Below is a small trained network, with its code and all its weights. Each question gives an input and a class and asks what happens when units are switched off, that is, made to give their printed mean instead of their output.

import numpy as np


def w(rows, s, z=0):
    codes = np.array(rows[::2]) - 128.0
    scale = np.full(codes.shape[1], s)
    scale[-1] = z or s
    return codes * scale


def norm(h):
    return h / np.sqrt((h * h).mean(-1, keepdims=True) + 1e-5)


def f(y):
    return np.maximum(y, 0)


def log_softmax(a):
    a = a - a.max(-1, keepdims=True)
    return a - np.log(np.exp(a).sum(-1, keepdims=True))


def net(x, mask):
    res = np.array(x, float).reshape(1, 5) / 4 @ E
    u = 0
    for l in range(3):
        y = f(norm(res) @ A[l][:, :-1].T + A[l][:, -1])
        res = res + np.where(mask[u : u + 3], y, B[l][:, -1]) @ B[l][:, :-1]
        u += 3
    return log_softmax(norm(res)[-1] @ U[:, :-1].T + U[:, -1])


A, B = {}, {}
E = w([
[57,200,12,75,100,29,193,104,170,162,39,78],'x0',
[115,182,110,146,197,107,203,194,71,242,99,137],'x1',
[208,207,163,122,96,134,108,44,50,205,136,201],'x2',
[151,99,64,81,69,86,130,230,71,197,83,213],'x3',
[158,155,123,116,209,110,197,172,49,2,135,136],'x4',
],0.0085)
A[0] = w([
[127,87,106,107,44,141,53,131,160,176,127,149,27],'0.n0',
[146,63,115,82,8,116,57,95,209,84,127,111,34],'0.n1',
[151,86,125,78,85,120,110,253,73,120,154,178,3],'0.n2',
],0.014,0.0062)
B[0] = w([
[50,114,142,254,55,192,153,82,81,188,141,168,208],'0.n0',
[57,126,117,133,49,129,126,15,148,88,138,236,249],'0.n1',
[171,82,61,181,167,151,81,185,50,86,86,127,211],'0.n2',
],0.0071,0.011)
A[1] = w([
[224,193,251,123,200,142,107,76,47,147,175,153,2],'1.n0',
[204,169,186,156,179,156,105,42,78,67,152,147,73],'1.n1',
[127,59,232,126,178,182,70,113,216,51,196,93,10],'1.n2',
],0.017,0.004)
B[1] = w([
[55,161,131,35,186,166,117,92,74,184,209,203,236],'1.n0',
[112,183,148,56,131,167,146,135,95,119,163,87,253],'1.n1',
[166,60,177,254,129,24,105,160,167,124,134,49,244],'1.n2',
],0.01,0.015)
A[2] = w([
[220,70,150,97,140,137,127,241,68,86,112,221,2],'2.n0',
[204,106,102,130,134,117,114,168,81,106,101,176,40],'2.n1',
[174,128,147,112,93,132,72,137,124,255,96,169,8],'2.n2',
],0.02,0.0031)
B[2] = w([
[141,51,56,161,186,134,30,149,37,2,48,209,255],'2.n0',
[112,82,133,128,169,101,106,179,123,115,104,152,214],'2.n1',
[255,109,130,69,167,145,110,197,228,138,137,57,241],'2.n2',
],0.0085,0.0098)
U = w([
[181,148,85,70,155,118,135,163,190,186,105,81,134],'0',
[54,191,69,132,187,75,247,151,117,112,42,86,112],'1',
[134,191,149,78,113,94,154,80,107,17,129,64,6],'2',
[65,100,113,153,39,134,100,39,177,94,118,172,200],'3',
[144,83,72,145,170,144,91,181,34,78,76,182,191],'4',
[171,87,136,179,79,196,108,147,131,207,124,163,3],'5',
[119,76,204,214,138,61,112,131,144,81,170,59,115],'6',
[111,174,175,65,188,154,135,127,41,172,197,154,183],'7',
],0.013,0.0043)

Each question gives the input, the list of numbers given to net, and the class t.
The units are the neurons (one row each of A and B). Each row of codes is followed by its name. A weight is (code - 128) times the scale printed after its matrix; where a second scale follows, it is the last column's (A, B and U).
mask holds one flag per neuron, layer by layer. A switched-off neuron (its flag False) gives its mean, the last column of its row in B, instead of its output. The means were averaged over made-up inputs and are rounded, as every weight is.
A unit's drop is (log p(t) with every unit on - log p(t) with that unit switched off) / (log p(t) with every unit on - log p(t) with every unit switched off).
The circuit of an input: a set's keep is (log p(t) with only the set's units on - log p(t) with every unit switched off) / (log p(t) with every unit on - log p(t) with every unit switched off). Starting from all 9 units, units are removed one at a time, each time the one whose removal leaves the highest keep (on an exact tie, the one counted first), for as long as the keep stays at least 0.8.
units of the circuit, in order: the units of the circuit, biggest drop first
top k neurons: the k neurons with the biggest drops, biggest first
drop of u: that unit's drop, to one decimal
input [-2,-7,-8,0,-1], class 3: units of the circuit, in order	(0.n1)
input [-4,-8,8,-8,-4], class 7: top 3 neurons	(1.n1, 1.n0, 2.n0)
input [-8,1,-1,-1,3], class 7: top 2 neurons	(1.n0, 1.n1)
input [4,2,-7,1,3], class 1: top 3 neurons	(1.n2, 2.n0, 0.n2)
input [-5,-6,5,3,-3], class 3: top 2 neurons	(0.n1, 1.n0)
input [6,3,-3,2,-5], class 0: top 4 neurons	(2.n2, 1.n2, 0.n1, 1.n1)
input [6,-2,6,-6,7], class 7: top 2 neurons	(1.n0, 0.n1)
input [0,3,-5,-1,-2], class 6: top 2 neurons	(0.n0, 0.n2)
input [-3,-4,-5,7,-5], class 3: drop of 0.n1	1.0
input [6,0,5,-1,-2], class 0: drop of 2.n0	0.0
input [6,-1,4,-2,3], class 1: drop of 1.n2	0.2
